Below are the code and all the weights of a small trained network. Each question names an input and a class and asks about switching units off, where a switched-off unit gives its printed mean instead of its output.

import numpy as np


def w(rows, s, z=0):
    codes = np.array(rows[::2]) - 128.0
    scale = np.full(codes.shape[1], s)
    scale[-1] = z or s
    return codes * scale


def f(y):
    return np.maximum(y, 0)


def log_softmax(a):
    a = a - a.max(-1, keepdims=True)
    return a - np.log(np.exp(a).sum(-1, keepdims=True))


def net(x, mask):
    res = np.array(x, float).reshape(1, 6) / 4 @ E
    y = f(res @ A[0][:, :-1].T + A[0][:, -1])
    res = res + np.where(mask, y, B[0][:, -1]) @ B[0][:, :-1]
    return log_softmax(res[-1] @ U[:, :-1].T + U[:, -1])


A, B = {}, {}
E = w([
[161,159,89,119,100,186,121,91,130],'x0',
[101,154,119,158,173,108,97,63,139],'x1',
[191,93,134,167,86,137,129,170,136],'x2',
[112,91,162,114,140,89,129,123,208],'x3',
[128,160,133,93,134,131,171,153,128],'x4',
[126,167,5,126,159,121,34,181,95],'x5',
],0.014)
A[0] = w([
[215,89,107,82,91,135,146,139,129,253],'n0',
[166,78,105,129,124,30,88,187,184,102],'n1',
[121,148,206,27,124,96,180,161,41,185],'n2',
[144,87,142,222,144,187,131,182,75,93],'n3',
[97,186,43,147,145,173,20,136,74,55],'n4',
[56,117,150,146,238,27,41,105,106,182],'n5',
[175,89,137,254,85,98,106,112,106,94],'n6',
],0.0072,0.0045)
B[0] = w([
[102,132,182,95,70,141,143,96,98,233],'n0',
[214,134,64,143,208,117,53,185,81,192],'n1',
[59,67,104,154,83,80,176,87,218,233],'n2',
[111,164,2,165,77,152,109,41,156,184],'n3',
[36,104,188,89,61,132,132,114,211,255],'n4',
[120,215,78,132,193,193,103,72,140,240],'n5',
[116,166,172,203,51,162,149,35,224,187],'n6',
],0.0088,0.0096)
U = w([
[76,47,213,92,96,141,187,102,156,161],'0',
[139,216,36,112,137,175,156,81,77,182],'1',
[176,100,96,75,139,114,109,253,42,2],'2',
],0.012,0.0039)

Each question gives the input, the list of numbers given to net, and the class t.
The units are the neurons (one row each of A and B). Each row of codes is followed by its name. A weight is (code - 128) times the scale printed after its matrix; where a second scale follows, it is the last column's (A, B and U).
mask holds one flag per neuron, in row order. A switched-off neuron (its flag False) gives its mean, the last column of its row in B, instead of its output. The means were averaged over made-up inputs and are rounded, as every weight is.
A unit's drop is (log p(t) with every unit on - log p(t) with that unit switched off) / (log p(t) with every unit on - log p(t) with every unit switched off).
The circuit of an input: a set's keep is (log p(t) with only the set's units on - log p(t) with every unit switched off) / (log p(t) with every unit on - log p(t) with every unit switched off). Starting from all 7 units, units are removed one at a time, each time the one whose removal leaves the highest keep (on an exact tie, the one counted first), for as long as the keep stays at least 0.8.
units of the circuit, in order: the units of the circuit, biggest drop first
k most important neurons: the k neurons with the biggest drops, biggest first
drop when u is switched off: that unit's drop, to one decimal
input [3,-6,-1,-8,5,4], class 0: units of the circuit, in order -> (n4 n5)
input [5,-3,-1,-8,7,-3], class 0: most important neuron -> (n2)
input [-1,-2,4,1,0,4], class 2: 2 most important neurons -> (n5 n1)
input [7,-8,-4,7,-5,5], class 2: units of the circuit, in order -> (n2 n6 n5)
input [-4,-4,8,6,1,0], class 2: 2 most important neurons -> (n1 n4)
input [-4,-1,-4,-3,8,2], class 0: 3 most important neurons -> (n2 n1 n3)
input [5,6,4,-3,1,4], class 0: 2 most important neurons -> (n4 n5)
input [6,-7,-7,2,4,0], class 0: 2 most important neurons -> (n5 n2)
input [-8,0,0,6,4,1], class 1: units of the circuit, in order -> (n5 n1)
input [2,-3,2,-3,-6,5], class 0: 2 most important neurons -> (n4 n5)
input [5,8,-4,6,1,-4], class 1: drop when n4 is switched off -> 0.2
input [-7,4,4,4,-5,4], class 1: drop when n5 is switched off -> 0.2
input [6,-4,-7,-3,-1,0], class 0: drop when n3 is switched off -> 0.1
input [-4,-1,8,3,4,2], class 2: units of the circuit, in order -> (n1)
